Below is a small trained network, with its code and all its weights. Each question gives an input and a class and asks what happens when units are switched off, that is, made to give their printed mean instead of their output.

import numpy as np


def w(rows, s, z=0):
    codes = np.array(rows[::2]) - 128.0
    scale = np.full(codes.shape[1], s)
    scale[-1] = z or s
    return codes * scale


def f(y):
    return y / 2 * (1 + np.tanh(0.7978845608 * (y + 0.044715 * y**3)))


def log_softmax(a):
    a = a - a.max(-1, keepdims=True)
    return a - np.log(np.exp(a).sum(-1, keepdims=True))


def net(x, mask):
    res = np.array(x, float).reshape(1, 5) / 4 @ E
    y = f(res @ A[0][:, :-1].T + A[0][:, -1])
    res = res + np.where(mask, y, B[0][:, -1]) @ B[0][:, :-1]
    return log_softmax(res[-1] @ U[:, :-1].T + U[:, -1])


A, B = {}, {}
E = w([
[98,179,97,255,114,197],'x0',
[183,229,80,84,55,112],'x1',
[151,83,31,149,172,78],'x2',
[193,72,162,169,52,135],'x3',
[195,126,121,103,177,203],'x4',
],0.0072)
A[0] = w([
[144,105,151,75,125,98,53],'N1',
[144,92,169,22,136,97,71],'N2',
[195,76,154,166,77,118,85],'N3',
[199,127,105,120,174,200,105],'N4',
[113,139,143,115,113,146,40],'N5',
[79,68,162,145,148,147,37],'N6',
[182,206,58,110,44,126,57],'N7',
[165,148,112,140,136,100,3],'N8',
[99,188,245,91,85,193,117],'N9',
[115,144,105,190,119,175,52],'N10',
[207,138,132,100,192,204,132],'N11',
[202,63,177,175,36,143,81],'N12',
[192,129,124,112,179,232,94],'N13',
[79,16,179,181,202,185,66],'N14',
[39,133,136,174,62,26,126],'N15',
[99,194,97,242,126,202,57],'N16',
[133,81,39,140,141,114,52],'N17',
[96,125,198,110,122,180,60],'N18',
[39,221,124,81,222,146,76],'N19',
[166,109,59,164,154,92,54],'N20',
[179,76,17,159,149,84,139],'N21',
[183,215,92,99,88,135,93],'N22',
],0.011,0.0055)
B[0] = w([
[99,93,192,77,177,147,144],'N1',
[181,95,178,40,160,141,187],'N2',
[78,150,71,67,168,152,177],'N3',
[77,118,146,120,73,123,177],'N4',
[79,107,163,135,166,167,115],'N5',
[53,128,172,134,188,91,161],'N6',
[89,118,131,158,209,38,194],'N7',
[23,110,209,96,210,166,116],'N8',
[184,172,172,233,100,193,208],'N9',
[131,111,173,54,164,141,164],'N10',
[88,114,130,111,43,96,196],'N11',
[92,133,29,92,187,196,206],'N12',
[52,105,166,118,71,118,189],'N13',
[147,156,92,180,166,6,254],'N14',
[47,94,165,109,18,105,207],'N15',
[211,88,170,13,139,139,232],'N16',
[73,135,197,148,182,203,158],'N17',
[106,118,178,179,171,173,151],'N18',
[86,130,14,100,180,194,208],'N19',
[70,136,201,141,168,204,156],'N20',
[192,169,154,198,99,201,220],'N21',
[114,121,117,186,184,59,184],'N22',
],0.025,0.0085)
U = w([
[142,116,143,171,187,51,105],'0',
[215,74,179,60,148,139,252],'1',
[108,132,35,112,144,191,193],'2',
[164,153,187,203,123,191,24],'3',
[89,86,148,129,45,112,88],'4',
[249,131,60,141,41,98,118],'5',
],0.011,0.0021)

Each question gives the input, the list of numbers given to net, and the class t.
The units are the neurons (one row each of A and B). Each row of codes is followed by its name. A weight is (code - 128) times the scale printed after its matrix; where a second scale follows, it is the last column's (A, B and U).
mask holds one flag per neuron, in row order. A switched-off neuron (its flag False) gives its mean, the last column of its row in B, instead of its output. The means were averaged over made-up inputs and are rounded, as every weight is.
A unit's drop is (log p(t) with every unit on - log p(t) with that unit switched off) / (log p(t) with every unit on - log p(t) with every unit switched off).
The circuit of an input: a set's keep is (log p(t) with only the set's units on - log p(t) with every unit switched off) / (log p(t) with every unit on - log p(t) with every unit switched off). Starting from the 12 units with the biggest drops (on a tie, the unit counted first), units are removed one at a time, each time the one whose removal leaves the highest keep (on an exact tie, the one counted first), for as long as the keep stays at least 0.8.
units of the circuit, in order: the units of the circuit, biggest drop first
k most important neurons: the k neurons with the biggest drops, biggest first
drop of u: that unit's drop, to one decimal
input [-3,8,-8,-3,6], class 0: units of the circuit, in order => [N22]
input [-7,7,-2,3,8], class 4: 4 most important neurons => [N11; N14; N13; N4]
input [-8,8,-5,1,2], class 0: 3 most important neurons => [N22; N7; N16]
input [-5,-3,8,-8,1], class 2: 2 most important neurons => [N19; N9]
input [6,-5,4,1,7], class 4: 3 most important neurons => [N13; N4; N11]
input [-6,1,-7,7,4], class 2: 4 most important neurons => [N12; N16; N3; N21]
input [-2,0,-1,-1,2], class 5: 2 most important neurons => [N16; N15]
input [-8,-2,8,-3,-8], class 1: 2 most important neurons => [N2; N9]
input [3,8,-7,7,-2], class 0: 3 most important neurons => [N7; N22; N19]
input [6,2,7,3,-5], class 3: 3 most important neurons => [N21; N20; N2]
input [5,7,7,1,-2], class 0: 2 most important neurons => [N7; N22]
input [1,-7,-6,-2,7], class 0: 3 most important neurons => [N14; N15; N21]
input [6,6,1,-2,5], class 0: 4 most important neurons => [N7; N22; N2; N15]
input [5,7,4,-3,8], class 4: 4 most important neurons => [N11; N13; N4; N14]
input [1,4,-2,6,-6], class 2: units of the circuit, in order => [N12]
input [5,-2,1,-4,8], class 4: drop of N13 => 0.2
input [7,2,-5,8,-8], class 2: drop of N4 => 0.0
input [1,3,5,-4,-6], class 4: drop of N15 => 2.0
